Here is a tiny trained network, its code and every weight. The questions are about switching its units off for an input and a target symbol, where a switched-off unit gives its printed mean instead of its output.

import numpy as np


def w(rows, s, z=0):
    codes = np.array(rows[::2]) - 128.0
    scale = np.full(codes.shape[1], s)
    scale[-1] = z or s
    return codes * scale


def f(y):
    return np.maximum(y, 0)


def softmax(a):
    e = np.exp(a - a.max(-1, keepdims=True))
    return e / e.sum(-1, keepdims=True)


def log_softmax(a):
    a = a - a.max(-1, keepdims=True)
    return a - np.log(np.exp(a).sum(-1, keepdims=True))


def net(x, mask):
    ids = ['ΛΞΦΩαβγεζημπστ'.index(c) for c in x.split()]
    T = len(ids)
    res = E[ids] + P[:T]
    r = res
    for j in range(2):
        rows = slice(2 * j, 2 * j + 2)
        q, k, v = (r @ M[0][rows].T for M in (Q, K, V))
        z = softmax(np.where(np.tri(T) > 0, q @ k.T / 2**0.5, -1e9)) @ v
        o = O[0][rows]
        res = res + np.where(mask[j], z, o[:, -1]) @ o[:, :-1]
    y = f(res @ A[0][:, :-1].T + A[0][:, -1])
    res = res + np.where(mask[2:6], y, B[0][:, -1]) @ B[0][:, :-1]
    return log_softmax(res[-1] @ U[:, :-1].T + U[:, -1])


Q, K, V, O, A, B = {}, {}, {}, {}, {}, {}
E = w([
[137,28,212,58,77],'Λ',
[93,78,114,109,99],'Ξ',
[70,88,208,103,52],'Φ',
[60,112,132,90,199],'Ω',
[48,86,169,50,123],'α',
[235,69,166,148,76],'β',
[145,92,180,138,165],'γ',
[120,151,167,253,85],'ε',
[76,110,163,105,177],'ζ',
[155,51,59,133,131],'η',
[79,155,66,182,207],'μ',
[68,123,115,176,98],'π',
[159,134,162,223,179],'σ',
[80,185,220,220,177],'τ',
],0.018)
P = w([
[131,154,59,56,97],'0',
[140,135,76,89,91],'1',
[123,122,71,102,85],'2',
[112,121,89,125,94],'3',
[102,109,96,136,125],'4',
[87,105,98,153,122],'5',
[75,106,105,166,150],'6',
[63,86,105,170,157],'7',
[50,90,118,191,173],'8',
[37,76,111,193,191],'9',
[22,76,122,217,200],'10',
[17,56,136,229,205],'11',
[1,53,126,235,220],'12',
[1,49,129,244,229],'13',
],0.006)
Q[0] = w([
[160,252,146,67,121],'h0',
[127,177,107,145,109],'h0',
[155,209,100,107,116],'h1',
[145,179,158,111,135],'h1',
],0.024)
K[0] = w([
[204,219,114,20,84],'h0',
[145,196,147,104,136],'h0',
[155,211,186,6,114],'h1',
[111,158,133,84,61],'h1',
],0.017)
V[0] = w([
[237,69,255,107,199],'h0',
[248,154,46,212,169],'h0',
[29,137,240,209,76],'h1',
[207,85,127,199,114],'h1',
],0.009)
O[0] = w([
[166,130,254,139,193,2],'h0',
[151,113,148,238,117,170],'h0',
[191,187,96,74,47,5],'h1',
[170,68,192,178,79,251],'h1',
],0.0077,0.0055)
A[0] = w([
[135,90,139,137,38,68],'n0',
[251,98,61,164,183,44],'n1',
[194,28,111,79,135,253],'n2',
[143,86,181,64,148,131],'n3',
],0.014,0.0039)
B[0] = w([
[176,65,128,148,127,213],'n0',
[190,11,85,78,192,215],'n1',
[30,245,241,202,84,253],'n2',
[180,88,107,88,190,161],'n3',
],0.012,0.013)
U = w([
[89,142,228,92,121,1],'Λ',
[9,139,91,150,57,107],'Ξ',
[86,9,166,2,88,55],'Φ',
[75,134,120,78,216,100],'Ω',
[51,101,154,31,144,77],'α',
[192,120,164,150,156,95],'β',
[141,232,157,149,221,221],'γ',
[195,167,113,191,78,97],'ε',
[96,143,132,81,214,114],'ζ',
[35,58,139,173,188,158],'η',
[90,144,51,123,238,97],'μ',
[91,95,27,147,115,110],'π',
[171,133,139,90,228,157],'σ',
[122,246,128,158,184,167],'τ',
],0.007,0.0094)

Each question gives the input, a string of symbols that net reads in full, and the target symbol t.
The units are the heads (2 rows each of Q, K, V and O) and the neurons (one row each of A and B). Each row of codes is followed by its name. A weight is (code - 128) times the scale printed after its matrix; where a second scale follows, it is the last column's (O, A, B and U).
mask holds one flag per unit, heads first, then neurons. A switched-off unit (its flag False) gives its mean, the last column of its rows in O or B, instead of its output. The means were averaged over made-up inputs and are rounded, as every weight is.
A unit's drop is (log p(t) with every unit on - log p(t) with that unit switched off) / (log p(t) with every unit on - log p(t) with every unit switched off).
The circuit of an input: a set's keep is (log p(t) with only the set's units on - log p(t) with every unit switched off) / (log p(t) with every unit on - log p(t) with every unit switched off). Starting from all 6 units, units are removed one at a time, each time the one whose removal leaves the highest keep (on an exact tie, the one counted first), for as long as the keep stays at least 0.8.
units of the circuit, in order: the units of the circuit, biggest drop first
k most important neurons: the k neurons with the biggest drops, biggest first
heads that matter: for each layer, one digit per head in row order, 1 if its drop is at least 0.15 and else 0, layers parted by /
drop of u: that unit's drop, to one decimal
input γ η Λ, target η: units of the circuit, in order => h1
input π α Ξ π γ Ξ η τ η Φ π Ξ σ Φ, target β: units of the circuit, in order => h1, h0, n0
input Λ η ε, target ε: heads that matter => 01
input Φ σ γ π η Φ π α η ζ Ξ, target Ξ: heads that matter => 10
input η η η η η η Λ η γ ε Φ, target Φ: heads that matter => 01
input Ξ Φ ε π η γ η Ξ Ω Φ γ, target γ: heads that matter => 10
input β η π ε γ Ξ, target Ξ: heads that matter => 00
input π π Λ, target Ξ: units of the circuit, in order => n2, h0
input μ η η Φ π Φ Ξ α Φ, target Φ: 2 most important neurons => n2, n3
input η η Φ η η η η μ ζ γ Φ σ, target σ: heads that matter => 11
input η π Ξ η η γ Φ η η ε Λ π, target π: heads that matter => 11
input η γ Ω Φ σ β η π Φ Φ ε π β, target ε: 2 most important neurons => n2, n0
input π π γ, target Ξ: 2 most important neurons => n1, n3
input β η π π η Ξ Λ Φ η Ξ γ σ, target β: most important neuron => n2
input ζ Φ μ η ε η γ α η ζ ε Λ Φ, target ε: 2 most important neurons => n1, n0
input Λ π η η μ η Φ π η, target Ξ: 3 most important neurons => n2, n3, n0
input η γ ε Φ Λ, target Λ: 2 most important neurons => n2, n1
input τ π Λ Ξ μ, target μ: drop of n0 => 0.1
input σ Φ π Ξ β η η μ, target π: drop of h0 => 0.4
input γ η Φ Ξ π η Ξ Ξ η π μ η ζ π, target Ξ: drop of n1 => 1.0
input π η π Ξ Φ γ η σ σ, target β: drop of n2 => 0.2
